Here is a tiny trained network, its code and every weight. The questions are about switching its units off for an input and a target symbol, where a switched-off unit gives its printed mean instead of its output.

import numpy as np


def w(rows, s, z=0):
    codes = np.array(rows[::2]) - 128.0
    scale = np.full(codes.shape[1], s)
    scale[-1] = z or s
    return codes * scale


def f(y):
    return y / 2 * (1 + np.tanh(0.7978845608 * (y + 0.044715 * y**3)))


def softmax(a):
    e = np.exp(a - a.max(-1, keepdims=True))
    return e / e.sum(-1, keepdims=True)


def log_softmax(a):
    a = a - a.max(-1, keepdims=True)
    return a - np.log(np.exp(a).sum(-1, keepdims=True))


def net(x, mask):
    ids = ['αβγδεζηθλμξστφψω'.index(c) for c in x.split()]
    T = len(ids)
    res = E[ids] + P[:T]
    u = 0
    for l in range(2):
        r = res
        for j in range(3):
            rows = slice(2 * j, 2 * j + 2)
            q, k, v = (r @ M[l][rows].T for M in (Q, K, V))
            z = softmax(np.where(np.tri(T) > 0, q @ k.T / 2**0.5, -1e9)) @ v
            o = O[l][rows]
            res = res + np.where(mask[u + j], z, o[:, -1]) @ o[:, :-1]
        u += 3
        y = f(res @ A[l][:, :-1].T + A[l][:, -1])
        res = res + np.where(mask[u : u + 8], y, B[l][:, -1]) @ B[l][:, :-1]
        u += 8
    return log_softmax(res[-1] @ U[:, :-1].T + U[:, -1])


Q, K, V, O, A, B = {}, {}, {}, {}, {}, {}
E = w([
[97,67,122,150,127,37,130,165],'α',
[148,153,92,162,127,140,144,202],'β',
[128,105,111,201,99,162,141,112],'γ',
[229,83,104,106,91,91,109,158],'δ',
[214,117,198,138,130,113,54,100],'ε',
[140,17,158,72,102,162,158,157],'ζ',
[121,157,115,203,134,126,72,98],'η',
[134,96,123,223,167,56,97,142],'θ',
[100,125,153,132,103,117,32,76],'λ',
[109,143,157,126,124,204,122,77],'μ',
[7,119,112,130,147,148,193,171],'ξ',
[203,130,178,165,199,140,168,129],'σ',
[109,78,133,64,153,154,210,215],'τ',
[82,144,74,123,78,159,146,127],'φ',
[155,111,151,47,86,157,86,114],'ψ',
[31,74,108,83,90,109,110,166],'ω',
],0.016)
P = w([
[116,122,92,80,150,2,146,60],'0',
[150,143,172,176,196,189,51,218],'1',
[130,167,164,117,103,95,158,80],'2',
[128,125,161,192,195,177,61,228],'3',
[129,164,169,113,94,95,150,80],'4',
[162,130,170,196,196,197,65,220],'5',
[129,168,167,116,88,99,152,77],'6',
[132,131,153,191,182,203,64,218],'7',
[125,173,177,117,81,97,150,78],'8',
[99,121,152,206,180,198,63,222],'9',
[131,169,175,123,63,104,145,80],'10',
[108,123,154,179,169,216,56,220],'11',
],0.0092)
Q[0] = w([
[101,181,250,87,77,113,185,128],'0.h1',
[186,134,108,94,144,117,180,101],'0.h1',
[158,131,64,109,159,120,130,109],'0.h2',
[146,157,85,87,95,69,185,55],'0.h2',
[150,48,46,163,220,110,117,50],'0.h3',
[140,108,109,61,132,89,170,174],'0.h3',
],0.021)
K[0] = w([
[81,159,254,96,50,84,171,91],'0.h1',
[184,145,110,113,179,77,188,109],'0.h1',
[176,139,99,141,131,131,140,168],'0.h2',
[126,180,187,156,50,133,134,193],'0.h2',
[192,71,103,56,182,186,96,107],'0.h3',
[187,82,133,185,150,72,178,155],'0.h3',
],0.019)
V[0] = w([
[138,176,170,141,68,75,156,138],'0.h1',
[136,105,64,163,99,150,119,126],'0.h1',
[119,216,181,65,199,73,147,143],'0.h2',
[120,198,251,122,103,94,161,186],'0.h2',
[130,142,137,128,133,117,128,129],'0.h3',
[126,124,140,132,108,113,132,121],'0.h3',
],0.013)
O[0] = w([
[89,75,104,135,115,82,134,122,3],'0.h1',
[99,153,176,111,205,85,168,156,53],'0.h1',
[88,188,193,55,253,49,174,150,244],'0.h2',
[110,204,205,150,52,86,154,195,60],'0.h2',
[129,124,124,127,127,120,120,130,128],'0.h3',
[117,127,140,119,130,111,136,116,161],'0.h3',
],0.0061,0.0024)
A[0] = w([
[162,97,134,176,189,175,130,188,44],'0.n1',
[161,178,105,103,93,68,249,39,57],'0.n2',
[78,127,97,173,184,178,82,182,61],'0.n3',
[129,214,123,161,122,88,173,30,105],'0.n4',
[183,129,175,152,177,146,93,152,117],'0.n5',
[113,165,149,187,168,183,138,119,106],'0.n6',
[153,80,121,61,90,135,189,147,4],'0.n7',
[108,129,172,113,135,201,113,186,60],'0.n8',
],0.011,0.0046)
B[0] = w([
[113,154,131,122,91,151,48,65,234],'0.n1',
[152,45,7,164,35,171,108,124,161],'0.n2',
[175,113,145,94,111,162,151,122,254],'0.n3',
[140,118,189,136,185,160,133,84,170],'0.n4',
[83,98,109,113,123,132,187,173,243],'0.n5',
[133,96,120,102,123,79,113,163,222],'0.n6',
[138,201,149,104,161,74,167,165,143],'0.n7',
[130,110,105,179,132,70,111,143,244],'0.n8',
],0.013,0.0059)
Q[1] = w([
[6,176,74,121,89,147,145,96],'1.h1',
[97,88,102,107,161,180,72,190],'1.h1',
[193,167,184,126,99,92,19,210],'1.h2',
[132,155,126,148,123,31,213,66],'1.h2',
[122,146,124,120,110,119,237,63],'1.h3',
[115,187,103,150,128,155,123,73],'1.h3',
],0.022)
K[1] = w([
[6,134,127,118,71,196,101,156],'1.h1',
[70,93,52,93,162,67,149,38],'1.h1',
[152,91,93,64,222,142,20,176],'1.h2',
[152,112,160,149,29,37,189,175],'1.h2',
[103,150,204,155,67,205,195,150],'1.h3',
[119,158,137,171,109,117,138,82],'1.h3',
],0.021)
V[1] = w([
[230,116,178,100,179,69,86,118],'1.h1',
[3,154,128,77,79,118,64,118],'1.h1',
[120,166,107,85,157,101,86,74],'1.h2',
[145,118,156,76,113,92,53,168],'1.h2',
[153,110,173,43,96,172,203,148],'1.h3',
[157,55,148,105,110,71,48,162],'1.h3',
],0.014)
O[1] = w([
[158,55,180,197,109,112,175,119,133],'1.h1',
[119,97,73,85,240,154,58,97,184],'1.h1',
[116,149,183,120,66,147,116,195,110],'1.h2',
[196,170,68,106,146,97,213,118,194],'1.h2',
[106,2,129,91,122,85,108,169,160],'1.h3',
[196,165,227,126,159,62,69,114,254],'1.h3',
],0.0078,0.0093)
A[1] = w([
[170,107,131,191,109,107,141,144,50],'1.n1',
[130,128,66,226,102,152,90,165,2],'1.n2',
[49,128,138,123,145,136,143,62,153],'1.n3',
[152,142,186,115,167,211,116,143,103],'1.n4',
[117,130,58,251,143,76,143,196,219],'1.n5',
[137,146,152,178,148,207,163,124,55],'1.n6',
[187,121,132,172,197,150,150,206,88],'1.n7',
[116,136,117,146,95,29,121,125,61],'1.n8',
],0.014,0.0056)
B[1] = w([
[157,179,201,55,197,254,122,177,249],'1.n1',
[115,89,233,77,133,66,58,111,138],'1.n2',
[147,183,159,181,91,112,195,156,215],'1.n3',
[74,177,69,123,86,147,155,78,254],'1.n4',
[157,141,26,198,131,103,47,182,215],'1.n5',
[148,24,60,89,203,66,229,151,175],'1.n6',
[74,79,156,194,86,86,158,99,249],'1.n7',
[25,130,45,101,127,149,144,39,220],'1.n8',
],0.012,0.0077)
U = w([
[134,175,165,43,188,76,119,179,188],'α',
[103,131,182,79,57,139,60,135,237],'β',
[99,142,177,192,221,166,96,142,46],'γ',
[135,88,123,146,69,191,168,69,159],'δ',
[184,136,138,94,163,119,171,154,159],'ε',
[153,146,203,74,150,168,136,91,45],'ζ',
[160,58,198,129,154,82,103,108,168],'η',
[219,150,112,144,101,127,88,150,216],'θ',
[172,67,141,85,138,194,89,161,166],'λ',
[117,88,108,92,124,112,126,168,91],'μ',
[80,90,162,18,138,138,172,151,8],'ξ',
[117,74,112,111,182,177,78,39,29],'σ',
[60,184,142,93,150,146,160,183,4],'τ',
[169,161,100,58,109,199,126,125,66],'φ',
[255,97,121,17,48,112,124,80,222],'ψ',
[185,195,172,134,129,91,130,71,109],'ω',
],0.0076,0.0038)

Each question gives the input, a string of symbols that net reads in full, and the target symbol t.
The units are the heads (2 rows each of Q, K, V and O) and the neurons (one row each of A and B). Each row of codes is followed by its name. A weight is (code - 128) times the scale printed after its matrix; where a second scale follows, it is the last column's (O, A, B and U).
mask holds one flag per unit, layer by layer, with each layer's heads first. A switched-off unit (its flag False) gives its mean, the last column of its rows in O or B, instead of its output. The means were averaged over made-up inputs and are rounded, as every weight is.
A unit's drop is (log p(t) with every unit on - log p(t) with that unit switched off) / (log p(t) with every unit on - log p(t) with every unit switched off).
The circuit of an input: a set's keep is (log p(t) with only the set's units on - log p(t) with every unit switched off) / (log p(t) with every unit on - log p(t) with every unit switched off). Starting from the 12 units with the biggest drops (on a tie, the unit counted first), units are removed one at a time, each time the one whose removal leaves the highest keep (on an exact tie, the one counted first), for as long as the keep stays at least 0.8.
circuit, biggest first: the units of the circuit, biggest drop first
unit that matters most: the unit with the biggest drop
k most important neurons: the k neurons with the biggest drops, biggest first
heads that matter: for each layer, one digit per head in row order, 1 if its drop is at least 0.15 and else 0, layers parted by /
input μ μ μ ω μ β ζ ψ β μ, target β: unit that matters most => 0.n5
input μ θ μ ω ω ξ ζ λ μ μ μ ψ, target β: circuit, biggest first => 0.n5; 0.n4; 1.h2; 1.n6
input μ μ μ λ ζ, target ξ: heads that matter => 000 / 101
input ψ μ ψ ψ ξ, target τ: circuit, biggest first => 1.h1; 1.n3; 1.h3
input ψ ζ η μ λ, target ω: circuit, biggest first => 0.n3; 0.n5; 1.h3
input ψ ψ μ λ, target η: circuit, biggest first => 1.h1; 1.h3
input ξ γ τ μ, target α: heads that matter => 000 / 100
input θ μ θ ψ μ θ μ σ, target ε: 2 most important neurons => 0.n1; 1.n6
input β ω μ σ θ μ α ψ μ η, target θ: heads that matter => 010 / 011
input σ μ ψ μ, target τ: heads that matter => 010 / 100
input φ μ μ μ η θ τ φ λ ω, target φ: 2 most important neurons => 0.n2; 0.n3
input ω μ ω μ λ σ, target σ: circuit, biggest first => 0.n1; 1.h1
input ζ μ ε λ γ ζ ξ φ, target λ: 3 most important neurons => 0.n3; 0.n5; 1.n1
input ζ σ ξ α μ ω μ μ, target λ: unit that matters most => 0.n5
input μ μ α, target σ: circuit, biggest first => 1.n8; 1.n3
input φ β τ ζ ω ψ ξ θ, target φ: 3 most important neurons => 0.n1; 0.n2; 0.n3
input ω ε μ ω ω β μ μ β β, target σ: circuit, biggest first => 1.h1; 1.n3
input ψ ω μ α ω ξ ε, target ζ: circuit, biggest first => 1.n1; 1.h1
input μ ζ γ φ θ ω μ, target δ: 2 most important neurons => 0.n4; 1.n3
input ζ τ μ ε, target λ: circuit, biggest first => 1.n1; 1.h1; 0.n7; 1.h3
input θ σ μ σ ψ ω ψ ζ λ α, target ε: unit that matters most => 0.n1
input ε η α θ ω γ, target γ: 2 most important neurons => 1.n1; 0.n6
input μ ω α, target σ: circuit, biggest first => 1.n8; 0.n3
input μ ω ξ μ θ δ ω δ ζ μ, target β: circuit, biggest first => 0.n4; 1.h2; 0.n6; 1.n6
input ω μ μ ψ θ ψ, target σ: heads that matter => 000 / 100
